Here is a tiny trained network, its code and every weight. The questions are about switching its units off for an input and a target symbol, where a switched-off unit gives its printed mean instead of its output.

import numpy as np


def w(rows, s, z=0):
    codes = np.array(rows[::2]) - 128.0
    scale = np.full(codes.shape[1], s)
    scale[-1] = z or s
    return codes * scale


def norm(h):
    return h / np.sqrt((h * h).mean(-1, keepdims=True) + 1e-5)


def softmax(a):
    e = np.exp(a - a.max(-1, keepdims=True))
    return e / e.sum(-1, keepdims=True)


def log_softmax(a):
    a = a - a.max(-1, keepdims=True)
    return a - np.log(np.exp(a).sum(-1, keepdims=True))


def net(x, mask):
    ids = ['ΞΨγηθλτφ'.index(c) for c in x.split()]
    T = len(ids)
    res = E[ids] + P[:T]
    u = 0
    for l in range(2):
        r = norm(res)
        for j in range(3):
            rows = slice(2 * j, 2 * j + 2)
            q, k, v = (r @ M[l][rows].T for M in (Q, K, V))
            z = softmax(np.where(np.tri(T) > 0, q @ k.T / 2**0.5, -1e9)) @ v
            o = O[l][rows]
            res = res + np.where(mask[u + j], z, o[:, -1]) @ o[:, :-1]
        u += 3
    return log_softmax(norm(res)[-1] @ U[:, :-1].T + U[:, -1])


Q, K, V, O = {}, {}, {}, {}
E = w([
[150,59,132,34,246],'Ξ',
[123,121,80,127,103],'Ψ',
[139,100,81,84,152],'γ',
[93,42,208,156,115],'η',
[123,80,66,57,173],'θ',
[136,115,70,185,235],'λ',
[102,58,96,65,4],'τ',
[32,209,135,84,166],'φ',
],0.013)
P = w([
[204,229,132,117,154],'0',
[170,181,130,101,147],'1',
[148,154,132,105,125],'2',
[130,112,141,97,135],'3',
[115,95,133,105,126],'4',
[98,85,132,114,110],'5',
[92,62,129,118,105],'6',
[76,63,133,137,96],'7',
[65,47,128,156,76],'8',
[59,38,133,168,76],'9',
[60,1,137,161,93],'10',
],0.0096)
Q[0] = w([
[192,151,108,104,130],'L0H1',
[160,174,193,209,73],'L0H1',
[234,203,203,60,23],'L0H2',
[232,253,109,241,128],'L0H2',
[181,30,146,174,151],'L0H3',
[42,183,65,55,148],'L0H3',
],0.011)
K[0] = w([
[121,210,136,80,130],'L0H1',
[215,184,65,143,174],'L0H1',
[198,198,15,93,145],'L0H2',
[244,157,216,71,85],'L0H2',
[104,33,88,255,142],'L0H3',
[23,183,159,68,116],'L0H3',
],0.0089)
V[0] = w([
[227,57,80,141,84],'L0H1',
[100,248,222,52,39],'L0H1',
[140,172,209,216,172],'L0H2',
[254,41,85,199,127],'L0H2',
[207,126,248,163,108],'L0H3',
[140,42,123,134,119],'L0H3',
],0.0087)
O[0] = w([
[194,155,56,148,138,70],'L0H1',
[75,96,186,166,19,148],'L0H1',
[138,151,178,255,106,107],'L0H2',
[252,153,10,164,191,1],'L0H2',
[156,180,186,38,150,26],'L0H3',
[198,74,95,64,160,75],'L0H3',
],0.0071,0.0083)
Q[1] = w([
[9,60,103,118,169],'L1H1',
[200,199,167,153,183],'L1H1',
[117,107,192,86,66],'L1H2',
[115,169,185,183,120],'L1H2',
[88,210,227,94,106],'L1H3',
[74,140,153,91,159],'L1H3',
],0.014)
K[1] = w([
[5,128,77,125,127],'L1H1',
[231,108,83,127,101],'L1H1',
[84,159,161,87,134],'L1H2',
[170,153,154,68,67],'L1H2',
[67,210,111,60,159],'L1H3',
[56,203,181,52,56],'L1H3',
],0.012)
V[1] = w([
[178,115,177,170,87],'L1H1',
[2,238,102,123,252],'L1H1',
[39,139,124,156,215],'L1H2',
[58,208,127,95,57],'L1H2',
[143,168,82,19,4],'L1H3',
[144,115,160,13,15],'L1H3',
],0.0085)
O[1] = w([
[191,124,75,127,145,98],'L1H1',
[38,166,254,94,58,254],'L1H1',
[112,104,129,194,127,194],'L1H2',
[53,210,132,102,163,177],'L1H2',
[136,166,114,122,50,104],'L1H3',
[162,121,180,90,43,139],'L1H3',
],0.0092,0.0087)
U = w([
[158,113,165,66,151,34],'Ξ',
[151,176,92,161,81,77],'Ψ',
[149,189,78,109,113,118],'γ',
[209,154,171,136,90,105],'η',
[86,131,49,27,144,1],'θ',
[133,120,69,213,168,211],'λ',
[177,115,61,167,1,156],'τ',
[44,141,167,160,62,162],'φ',
],0.0081,0.0038)

Each question gives the input, a string of symbols that net reads in full, and the target symbol t.
The units are the heads (2 rows each of Q, K, V and O). Each row of codes is followed by its name. A weight is (code - 128) times the scale printed after its matrix; where a second scale follows, it is the last column's (O and U).
mask holds one flag per head, layer by layer. A switched-off head (its flag False) gives its mean, the last column of its rows in O, instead of its output. The means were averaged over made-up inputs and are rounded, as every weight is.
A unit's drop is (log p(t) with every unit on - log p(t) with that unit switched off) / (log p(t) with every unit on - log p(t) with every unit switched off).
The circuit of an input: a set's keep is (log p(t) with only the set's units on - log p(t) with every unit switched off) / (log p(t) with every unit on - log p(t) with every unit switched off). Starting from all 6 units, units are removed one at a time, each time the one whose removal leaves the highest keep (on an exact tie, the one counted first), for as long as the keep stays at least 0.8.
circuit, biggest first: the units of the circuit, biggest drop first
most important unit: the unit with the biggest drop
heads that matter: for each layer, one digit per head in row order, 1 if its drop is at least 0.15 and else 0, layers parted by /
drop when u is switched off: that unit's drop, to one decimal
input λ φ θ λ Ψ γ, target λ: heads that matter -> 110 / 001
input Ξ φ η φ φ θ φ φ λ, target λ: heads that matter -> 010 / 001
input λ φ φ θ λ τ, target τ: circuit, biggest first -> [L0H1; L0H2; L0H3; L1H3]
input θ γ φ η φ λ Ξ, target λ: circuit, biggest first -> [L0H2; L1H3]
input φ θ λ φ φ θ γ λ η, target λ: circuit, biggest first -> [L0H2; L0H1; L1H3]
input Ξ η γ η λ η γ, target λ: circuit, biggest first -> [L0H2; L1H1]
input τ θ Ξ, target τ: circuit, biggest first -> [L1H3; L0H1; L1H1]
input θ η λ λ φ φ η φ η λ η, target λ: circuit, biggest first -> [L0H2; L1H3; L0H1]
input τ Ξ τ λ, target τ: heads that matter -> 010 / 001
input Ξ φ λ φ θ λ γ λ θ, target λ: circuit, biggest first -> [L0H2; L1H3]
input φ γ η Ξ φ λ θ τ, target λ: circuit, biggest first -> [L0H2; L1H3; L0H1]
input φ φ φ θ θ θ, target θ: heads that matter -> 110 / 100
input Ξ γ η, target Ξ: circuit, biggest first -> [L0H3; L0H2; L1H1]
input Ψ Ξ φ φ λ φ Ψ λ Ψ, target λ: most important unit -> L0H1
input θ γ Ξ φ λ φ λ γ τ, target τ: circuit, biggest first -> [L0H2; L0H1; L1H2]
input θ θ γ, target θ: heads that matter -> 110 / 000
input Ψ η γ θ, target θ: circuit, biggest first -> [L0H2; L0H3]
input τ θ γ, target τ: most important unit -> L1H3
input Ξ θ η, target Ξ: drop when L0H2 is switched off -> 0.3
input φ φ η φ φ φ φ η λ θ, target λ: drop when L0H2 is switched off -> 1.2
input θ τ Ψ, target τ: drop when L0H2 is switched off -> 0.4
